Here are made-up things, facts about them, and rows of numbers that follow some of those facts. Name the thing behind each unnamed row.

There are 5 kinds of fact about the things: Ω, Θ, γ, δ, ψ.
Ω: sits directly inside; Θ: points at; γ: uses; δ: belongs to class; ψ: is of sort
bafi	Ω	tremi; batin	Ω	brebrun; bazedror	Ω	dodran; bedes	Ω	skitrem; belam	Ω	migo; besar	Ω	gobru; boflapel	Ω	luba; bota	Ω	zuklok; bratri	Ω	skitrem
bremum	Ω	puflon; breskol	Ω	patrel; brima	Ω	treple; bropi	Ω	zegipli; brover	Ω	brebrun; dalo	Ω	dotristel; daple	Ω	tredoguk; diga	Ω	dotristel; digorok	Ω	drilom
dipe	Ω	brebrun; dirik	Ω	ruzul; dodrom	Ω	dodran; drafur	Ω	brebrun; drorik	Ω	puflon; drulos	Ω	vaflol; dudum	Ω	drilom; dugram	Ω	tolem; duklefla	Ω	dodran
dupir	Ω	treple; durom	Ω	zegipli; felis	Ω	treple; fepi	Ω	patrel; fiklok	Ω	zuklok; fisulol	Ω	sudas; flibu	Ω	sudas; flisi	Ω	puflon; floskezun	Ω	vaflol
fluplal	Ω	drilom; fluskom	Ω	nirin; fogeplan	Ω	patrel; futes	Ω	tremi; gigro	Ω	mulok; giklom	Ω	dabrol; gova	Ω	klive; grage	Ω	puflon; gratre	Ω	dodran
gratrok	Ω	dotristel; grema	Ω	dabrol; grifi	Ω	sudas; grikol	Ω	zegipli; groploskol	Ω	zegipli; grovin	Ω	vaflol; grudak	Ω	sudas; grukin	Ω	vaflol; gukli	Ω	sudas
guregras	Ω	rerok; klefaskun	Ω	tredoguk; klepadi	Ω	zuklok; kliplin	Ω	tolem; klobe	Ω	mulok; klovisa	Ω	migo; kodratak	Ω	tremi; koga	Ω	pluron; ligak	Ω	zegipli
lizul	Ω	zuklok; lozizal	Ω	drilom; mamar	Ω	skitrem; mefu	Ω	drilom; merek	Ω	reti; mezum	Ω	stetrunos; miflu	Ω	puflon; misok	Ω	skitrem; mozek	Ω	drilom
mubus	Ω	drilom; mutebris	Ω	dabrol; nazus	Ω	sudas; negira	Ω	kliplo; nokul	Ω	puflon; pagra	Ω	vaflol; pebros	Ω	tolem; pitre	Ω	rerok; plemu	Ω	kavek
plesiner	Ω	veklo; pleven	Ω	brebrun; plistara	Ω	luba; plufama	Ω	patrel; pluplok	Ω	tolem; podor	Ω	migo; posul	Ω	drilom; pupler	Ω	brebrun; rabrubu	Ω	pluron
remak	Ω	zuklok; ridus	Ω	dabrol; roflok	Ω	patrel; rona	Ω	stetrunos; ruklu	Ω	dabrol; ruron	Ω	patrel; saske	Ω	dabrol; sazi	Ω	patrel; sestikim	Ω	vaflol
sigruk	Ω	patrel; skedri	Ω	dabrol; skesku	Ω	zegipli; skogrel	Ω	dabrol; skosesta	Ω	gobru; stavos	Ω	reti; stegiva	Ω	skitrem; stekube	Ω	vaflol; stidin	Ω	klukin
stomu	Ω	dato; taskegul	Ω	tremi; teskur	Ω	dato; tobro	Ω	zuklok; trudram	Ω	dodran; tumek	Ω	brebrun; tupes	Ω	tolem; vefeklon	Ω	puflon; vipiplun	Ω	dotristel
vobak	Ω	zuklok; zasuk	Ω	tredoguk; zazo	Ω	pluron; zedakir	Ω	dabrol; zivak	Ω	dabrol; zole	Ω	fulu; zolu	Ω	luba; zosam	Ω	zuklok; zumos	Ω	klive
zutuk	Ω	zuklok; brover	Θ	ruklu; dabrol	Θ	migo; dabrol	Θ	felis; dalo	Θ	zedakir; digorok	Θ	drorik; drafur	Θ	bazedror; drilom	Θ	dodrom; duklefla	Θ	skogrel
duklefla	Θ	zuklok; duklefla	Θ	gobru; durom	Θ	roflok; fepi	Θ	remak; fepi	Θ	felis; fepi	Θ	plemu; flisi	Θ	klepadi; flisi	Θ	zole; flisi	Θ	belam
gratrok	Θ	stegiva; grifi	Θ	roflok; grifi	Θ	bremum; grifi	Θ	kliplin; grukin	Θ	pitre; grukin	Θ	grudak; kavek	Θ	zolu; kliplo	Θ	dotristel; lozizal	Θ	zuklok
lozizal	Θ	klive; mamar	Θ	dodrom; merek	Θ	miflu; merek	Θ	dodran; merek	Θ	bota; mutebris	Θ	grema; pleven	Θ	gratre; pleven	Θ	tupes; pleven	Θ	ruklu
pleven	Θ	kodratak; pluplok	Θ	klefaskun; pluplok	Θ	brebrun; pluplok	Θ	tolem; pupler	Θ	rabrubu; pupler	Θ	gratre; rerok	Θ	bazedror; ridus	Θ	bremum; ridus	Θ	tolem
rona	Θ	gova; ruron	Θ	skogrel; sazi	Θ	nazus; sazi	Θ	negira; sestikim	Θ	lizul; skedri	Θ	grikol; skedri	Θ	bremum; sudas	Θ	trudram; treple	Θ	fluplal
treple	Θ	klukin; treple	Θ	kliplin; vobak	Θ	fluskom; vobak	Θ	klovisa; zasuk	Θ	taskegul; zosam	Θ	brima; bedes	γ	mamar; brima	γ	dupir; daple	γ	zasuk
diga	γ	gratrok; diga	γ	dalo; drafur	γ	tumek; drafur	γ	batin; drafur	γ	dipe; drorik	γ	nokul; dudum	γ	digorok; dudum	γ	posul; dugram	γ	kliplin
duklefla	γ	bazedror; fiklok	γ	vobak; flibu	γ	grifi; flibu	γ	grudak; floskezun	γ	stekube; floskezun	γ	grovin; fogeplan	γ	roflok; futes	γ	kodratak; gova	γ	zumos
gratrok	γ	dalo; grikol	γ	skesku; groploskol	γ	ligak; grovin	γ	pagra; klovisa	γ	podor; kodratak	γ	taskegul; koga	γ	rabrubu; lizul	γ	fiklok; lizul	γ	vobak
mamar	γ	bedes; mefu	γ	posul; miflu	γ	bremum; mubus	γ	lozizal; mutebris	γ	skogrel; nazus	γ	gukli; pagra	γ	drulos; pleven	γ	pupler; plufama	γ	fepi
plufama	γ	breskol; pluplok	γ	pebros; pupler	γ	dipe; pupler	γ	drafur; rabrubu	γ	zazo; roflok	γ	breskol; saske	γ	skedri; sestikim	γ	stekube; skedri	γ	skogrel
skesku	γ	groploskol; skogrel	γ	saske; teskur	γ	stomu; tobro	γ	fiklok; tobro	γ	bota; tobro	γ	vobak; trudram	γ	dodrom; tupes	γ	kliplin; vefeklon	γ	nokul
vipiplun	γ	diga; zedakir	γ	mutebris; zivak	γ	mutebris; zivak	γ	giklom; zutuk	γ	vobak; zutuk	γ	lizul; bafi	δ	a; batin	δ	b; bazedror	δ	a
bedes	δ	b; belam	δ	a; besar	δ	a; boflapel	δ	a; bota	δ	d; bratri	δ	a; bremum	δ	d; breskol	δ	c; brima	δ	b
bropi	δ	b; brover	δ	b; dalo	δ	d; daple	δ	b; diga	δ	a; digorok	δ	d; dipe	δ	a; dirik	δ	c; dodrom	δ	a
drafur	δ	a; drorik	δ	a; drulos	δ	a; dudum	δ	b; dugram	δ	c; duklefla	δ	d; dupir	δ	a; durom	δ	d; felis	δ	b
fepi	δ	a; fiklok	δ	b; fisulol	δ	c; flibu	δ	b; flisi	δ	b; floskezun	δ	b; fluplal	δ	b; fluskom	δ	a; fogeplan	δ	d
futes	δ	b; gigro	δ	b; giklom	δ	b; gova	δ	a; grage	δ	d; gratre	δ	a; gratrok	δ	a; grema	δ	b; grifi	δ	a
grikol	δ	b; groploskol	δ	b; grovin	δ	a; grudak	δ	a; grukin	δ	a; gukli	δ	a; guregras	δ	a; klefaskun	δ	b; klepadi	δ	b
kliplin	δ	a; klobe	δ	c; klovisa	δ	c; kodratak	δ	a; koga	δ	a; ligak	δ	a; lizul	δ	a; lozizal	δ	a; mamar	δ	b
mefu	δ	a; merek	δ	a; mezum	δ	a; miflu	δ	a; misok	δ	b; mozek	δ	d; mubus	δ	c; mutebris	δ	d; nazus	δ	a
negira	δ	d; nokul	δ	b; pagra	δ	d; pebros	δ	a; pitre	δ	a; plemu	δ	c; plesiner	δ	a; pleven	δ	b; plistara	δ	d
plufama	δ	a; pluplok	δ	c; podor	δ	b; posul	δ	a; pupler	δ	a; rabrubu	δ	c; remak	δ	d; ridus	δ	c; roflok	δ	a
rona	δ	a; ruklu	δ	a; ruron	δ	c; saske	δ	c; sazi	δ	a; sestikim	δ	a; sigruk	δ	a; skedri	δ	d; skesku	δ	a
skogrel	δ	d; skosesta	δ	a; stavos	δ	a; stegiva	δ	a; stekube	δ	c; stidin	δ	b; stomu	δ	a; taskegul	δ	b; teskur	δ	a
tobro	δ	d; trudram	δ	a; tumek	δ	a; tupes	δ	d; vefeklon	δ	b; vipiplun	δ	a; vobak	δ	d; zasuk	δ	d; zazo	δ	c
zedakir	δ	b; zivak	δ	a; zole	δ	d; zolu	δ	a; zosam	δ	a; zumos	δ	d; zutuk	δ	a; bafi	ψ	643; bazedror	ψ	986
belam	ψ	111; besar	ψ	144; boflapel	ψ	570; bota	ψ	597; bratri	ψ	375; bremum	ψ	849; breskol	ψ	177; brima	ψ	986; bropi	ψ	643
brover	ψ	849; daple	ψ	849; diga	ψ	976; digorok	ψ	976; dipe	ψ	986; dirik	ψ	375; dodrom	ψ	144; drafur	ψ	375; drorik	ψ	643
drulos	ψ	643; dudum	ψ	111; dugram	ψ	144; duklefla	ψ	976; durom	ψ	976; felis	ψ	144; fepi	ψ	849; fiklok	ψ	375; fisulol	ψ	111
flibu	ψ	597; flisi	ψ	597; floskezun	ψ	849; fluskom	ψ	986; fogeplan	ψ	976; futes	ψ	986; gigro	ψ	375; giklom	ψ	111; gova	ψ	160
grage	ψ	177; gratre	ψ	160; gratrok	ψ	570; grema	ψ	177; grifi	ψ	986; grikol	ψ	111; groploskol	ψ	160; grovin	ψ	144; grudak	ψ	643
gukli	ψ	160; guregras	ψ	375; klefaskun	ψ	570; klepadi	ψ	986; kliplin	ψ	570; klobe	ψ	976; klovisa	ψ	986; koga	ψ	485; ligak	ψ	375
lizul	ψ	570; mamar	ψ	986; mefu	ψ	986; merek	ψ	976; mezum	ψ	643; misok	ψ	976; mozek	ψ	643; mubus	ψ	177; mutebris	ψ	375
negira	ψ	986; nokul	ψ	375; pebros	ψ	643; plemu	ψ	111; plesiner	ψ	643; pleven	ψ	597; plistara	ψ	375; podor	ψ	643; posul	ψ	570
pupler	ψ	111; rabrubu	ψ	375; remak	ψ	976; ridus	ψ	986; roflok	ψ	375; ruron	ψ	643; saske	ψ	849; sazi	ψ	160; sestikim	ψ	976
sigruk	ψ	111; skedri	ψ	597; skogrel	ψ	160; skosesta	ψ	485; stavos	ψ	144; stekube	ψ	375; stidin	ψ	144; stomu	ψ	643; taskegul	ψ	160
teskur	ψ	597; trudram	ψ	375; tumek	ψ	177; tupes	ψ	986; vefeklon	ψ	976; vipiplun	ψ	643; vobak	ψ	177; zasuk	ψ	643; zazo	ψ	986
zedakir	ψ	144; zivak	ψ	976; zole	ψ	849; zolu	ψ	986; zosam	ψ	160; zumos	ψ	111

Some rows with their names:
sudas: [-1 0 -3 -4 1 0 9 2 -3 -2 6 -10 -12 -3 -3 10 1 -4 1 7 -3 4 4 10 10 14 -9 7 5 0 1 -4 -10 7 -4 6 3 1 -6 9 -7 -6 -1 -7 1 -15 13]
fogeplan: [8 -1 4 6 -7 -6 -18 -8 11 -5 -5 4 -5 1 5 -4 -5 1 3 -8 -6 -8 1 -13 -1 -15 4 -9 -5 -1 0 9 -1 -4 4 -1 2 -12 13 -4 -4 3 9 0 -11 24 -17]
ligak: [0 0 1 2 6 1 9 -5 -1 5 1 0 8 2 -4 5 -2 4 4 -1 4 5 -1 3 -4 4 -1 -1 0 -4 -3 -6 8 -4 -4 0 -1 6 -4 1 7 5 -13 7 2 -8 7]
durom: [6 -6 -2 0 13 3 8 -5 6 -5 3 8 9 6 -6 5 3 -3 4 -10 -12 3 3 11 -11 8 -9 5 1 6 2 -2 2 -3 0 -1 8 5 7 8 2 1 6 -4 13 3 -1]
mozek: [4 -3 -4 4 8 0 1 -4 2 0 10 7 12 4 -2 11 -5 1 10 -11 -2 7 5 2 -11 12 -3 -3 3 8 -1 2 4 -5 -4 3 -2 9 7 6 3 3 -5 0 9 9 -3]
zolu: [1 4 -2 -1 8 5 9 3 -4 6 1 2 8 -2 -3 -2 3 0 2 -3 6 1 -1 4 -8 4 0 3 3 1 -4 0 6 0 -2 3 -5 7 -4 -1 3 5 -15 1 2 -9 5]
bazedror: [7 9 -9 6 -5 0 11 -1 -1 6 2 4 8 8 -2 -3 -1 -3 0 0 9 19 -5 2 -10 2 6 11 11 -9 0 4 4 8 3 7 -14 4 1 7 7 4 -19 2 3 -12 3]
bafi: [-3 2 1 3 10 2 11 -7 -2 5 6 1 6 -1 -3 7 -1 3 6 -5 5 3 -1 3 -6 8 0 -2 2 4 -1 1 11 -1 1 3 -4 9 -5 2 7 6 -17 7 -1 -2 6]
fepi: [9 8 -3 -5 5 6 12 -1 -2 7 -3 2 5 -4 -8 -9 1 -6 0 -3 0 -3 1 12 -11 0 -5 14 5 -4 -5 1 3 2 0 3 -2 5 -2 0 -2 4 -12 -4 9 -11 5]
remak: [0 -12 -7 -4 10 -3 2 8 -2 -7 -6 9 18 11 3 6 3 0 1 -6 0 11 -9 6 -7 8 1 -8 1 7 7 0 9 -6 -2 7 -1 13 5 5 4 1 8 3 13 8 5]
pitre: [-1 0 -1 -1 7 3 8 1 -1 6 -1 0 9 0 -4 0 1 3 0 1 3 4 1 4 -6 5 1 1 2 -1 -6 -4 5 -1 -2 -2 -5 5 -3 -3 4 4 -9 3 4 -10 8]
grukin: [3 2 -1 -3 5 4 13 -8 2 5 -3 0 5 0 -9 -1 -1 -1 -1 -1 -3 3 1 12 -7 3 -3 8 5 -3 -4 -3 5 2 1 -1 -1 4 -3 0 2 3 -5 3 8 -10 8]
nirin: [-5 -2 -3 -1 2 -1 4 12 -5 0 9 -9 -8 -2 3 11 3 1 2 9 3 6 4 1 11 16 -5 -1 2 1 -1 -5 -11 4 -7 6 -1 2 -6 5 -5 -5 -5 -7 -3 -15 13]
bremum: [8 -2 -3 -1 16 6 2 17 1 -4 2 13 15 1 0 -2 14 -4 1 -10 -6 -3 6 4 -14 6 -8 6 -2 6 -3 -2 -1 -7 -6 0 6 3 9 0 0 3 -1 -12 9 -3 -5]
skitrem: [-4 -1 -2 -2 1 -1 4 11 -5 0 9 -9 -8 -3 3 12 3 1 2 8 3 5 5 1 10 16 -5 0 3 1 -1 -5 -10 4 -8 6 -1 1 -5 5 -5 -4 -6 -6 -3 -15 12]
posul: [-2 5 1 2 8 3 8 -7 -1 6 7 3 6 -4 -4 6 -1 3 5 -5 3 2 4 4 -7 7 0 -1 4 4 -4 3 9 0 1 2 -7 7 -3 -1 5 7 -18 5 -1 -3 5]
dabrol: [-8 -10 -7 3 12 14 18 4 -1 4 15 -19 -21 4 0 -16 0 -7 -8 8 14 1 -11 -2 0 16 -2 10 -7 6 11 -7 -21 11 1 -10 10 8 -12 24 6 -12 18 -8 -1 -13 13]

Which thing is each row?
No name comes twice in this set of rows, the named rows included.
[-2 -1 -1 -3 4 1 11 4 -2 -4 6 -8 -12 -3 -2 9 6 -3 0 7 -5 2 4 11 10 14 -10 6 3 1 2 -5 -10 7 -3 6 6 0 -6 9 -7 -6 0 -9 0 -16 13] -> treple
[1 -18 -7 -4 6 -3 1 10 -1 -5 -13 7 23 17 1 4 2 -1 1 -3 -1 11 -8 3 -3 6 0 -7 0 -1 6 -9 7 -10 -5 4 3 8 3 1 4 -2 12 3 18 1 4] -> bota
[-1 -5 -1 -1 15 13 10 4 -2 -8 13 9 3 0 0 -6 9 -9 -4 -6 -5 -4 -2 6 -12 5 -6 15 -6 13 10 -6 -3 2 1 -10 12 11 1 17 8 -8 14 -10 15 0 -8] -> ridus
[2 2 8 6 -7 -4 -6 -13 7 0 -10 -3 -10 -1 1 -6 -2 3 -1 -1 2 -11 -6 -10 6 -20 5 -7 -6 -9 0 4 5 -2 7 -1 2 -10 -1 -6 0 5 -2 8 -17 10 -8] -> trudram
[-3 2 0 1 10 3 10 -5 -2 5 6 3 6 -2 -3 5 0 2 4 -4 5 3 0 4 -7 8 1 -2 3 5 -2 3 9 1 1 2 -6 9 -4 0 5 6 -15 5 0 -3 6] -> boflapel
[6 8 7 4 -7 -1 -9 -6 4 2 -8 0 -10 -8 3 -11 1 0 -1 -3 2 -15 -1 -10 1 -20 6 -4 -3 -6 -3 11 3 0 7 1 -2 -11 2 -10 -3 6 -7 2 -17 10 -10] -> mefu
[4 11 -5 -7 0 5 7 5 -7 3 2 7 8 0 -6 -7 1 -8 0 -4 -3 3 0 12 -10 0 -6 16 5 1 -1 1 0 0 -2 1 2 6 0 4 -2 -2 0 -6 15 -4 -2] -> brover
[-20 -33 7 3 -9 -4 -3 -9 5 16 -35 0 0 15 -2 -9 13 -13 3 -11 7 -33 12 -23 15 -3 12 -21 17 1 20 18 23 11 26 12 1 -15 -21 -35 1 -14 0 8 -3 15 -31] -> lizul
[-4 2 4 3 13 4 10 -4 0 2 6 4 5 -4 -3 6 5 3 3 -5 1 0 1 5 -7 7 -2 -1 1 6 -2 2 10 0 3 1 -3 7 -3 0 6 6 -15 3 -3 -4 5] -> kliplin
[5 -4 -4 0 10 1 7 -10 5 -2 6 6 6 6 -6 6 -5 -4 7 -11 -7 7 0 10 -11 9 -6 3 4 8 5 3 4 -2 1 3 3 9 6 13 2 1 4 0 12 10 -1] -> zasuk
[-21 -34 4 3 -19 -7 -10 -3 2 12 -35 3 7 22 -2 -7 11 -14 4 -10 3 -26 12 -26 18 -6 8 -19 15 -3 21 8 20 4 19 7 9 -16 -18 -33 1 -21 11 8 8 17 -39] -> fiklok
[-13 -33 -9 -8 7 -1 6 0 6 6 -21 8 20 19 -7 1 8 -10 -1 -10 -8 -3 14 6 -4 22 3 -7 21 14 13 9 12 9 15 4 -3 2 -5 -16 1 -13 18 0 27 6 -9] -> vobak
[10 8 3 10 -20 -6 0 -25 12 -2 -12 -2 -16 8 -2 -10 -6 -3 -4 0 -2 4 -12 -4 4 -26 8 5 2 -19 7 9 3 7 15 3 -1 -15 5 6 2 3 0 7 -15 8 -9] -> drafur

Now the same things, written a new way:
Named rows:
daple: [-6 -14 1 -17 -13 -9 -27 7 -23 1 -4 -12 -20]
gova: [-6 -8 -5 -14 -17 -4 -19 2 -19 -1 -4 -13 -23]
zumos: [12 16 -6 -16 -21 -6 -4 -4 3 19 -15 -7 -7]
fluskom: [6 7 5 -23 -8 -4 -15 3 -9 17 -11 -8 1]
vobak: [20 23 -18 -36 -29 0 -3 21 0 1 -11 8 -7]
dirik: [-2 11 5 -22 -16 -6 -19 4 -21 16 -28 -11 4]
fulu: [22 8 -9 -2 -13 -5 -36 -7 -9 6 -25 -9 15]
zosam: [2 9 -8 -26 -14 -5 -11 8 -15 21 -6 -9 6]
luba: [22 8 -9 -2 -13 -5 -35 -7 -10 6 -25 -10 15]
fisulol: [5 3 7 -21 -10 -3 -14 7 -10 22 -15 -4 0]
durom: [10 17 -15 -27 -23 -12 1 -14 -12 15 -21 -6 0]
kliplo: [18 8 -19 -7 -14 -5 -36 -10 -11 7 -23 -4 18]
giklom: [-13 1 28 -25 -7 -4 -28 -15 0 8 -13 10 2]
mutebris: [-25 6 -7 -9 -31 -13 -20 -44 -14 -5 -20 -5 -36]
posul: [3 10 3 -23 -12 -6 -14 4 -13 18 -13 -14 0]
drulos: [12 6 6 -30 1 -10 -15 0 -6 21 -13 -10 -8]
migo: [21 9 -10 -3 -13 -4 -36 -8 -10 6 -24 -10 14]

Rows to name:
No name comes twice in this set of rows, the named rows included.
[7 26 -7 -18 -28 -10 -8 -6 -9 13 -29 -14 -3] -> plistara
[22 5 -11 -5 -13 -7 -30 -11 -11 4 -25 -8 18] -> tolem
[3 9 7 -23 -11 -5 -19 3 -18 18 -23 -10 0] -> klobe
[9 23 -15 -25 -22 -10 -7 -7 -10 20 -19 -9 -5] -> digorok
[-28 -10 18 -12 -20 -2 -34 -20 -21 -11 -8 -1 -18] -> zedakir
[14 18 -4 -18 -19 -5 -5 -6 1 17 -15 -8 -8] -> negira
[3 1 5 -19 -14 -3 -12 11 -11 24 -13 -5 0] -> breskol
[3 8 -12 -9 -30 -7 -11 -9 -20 -1 -11 -19 -34] -> pagra
[10 16 -5 -16 -25 -6 -1 -1 3 20 -13 -6 -6] -> grage
[-2 7 -6 -28 -11 -7 -14 2 -13 21 -9 -5 3] -> fepi
[-5 -14 -3 -13 -18 -4 -16 9 -21 7 -6 -9 -27] -> mubus
[6 24 -13 -19 -25 -5 -9 -13 -13 17 -17 -9 -3] -> dalo
[-15 -19 -10 -17 -20 -7 -25 9 -24 4 6 -4 -16] -> pleven
[-23 -15 16 -9 -15 -3 -26 -26 -13 0 -12 2 -32] -> saske
[4 7 5 -23 -10 -6 -12 7 -7 19 -10 -10 0] -> sigruk

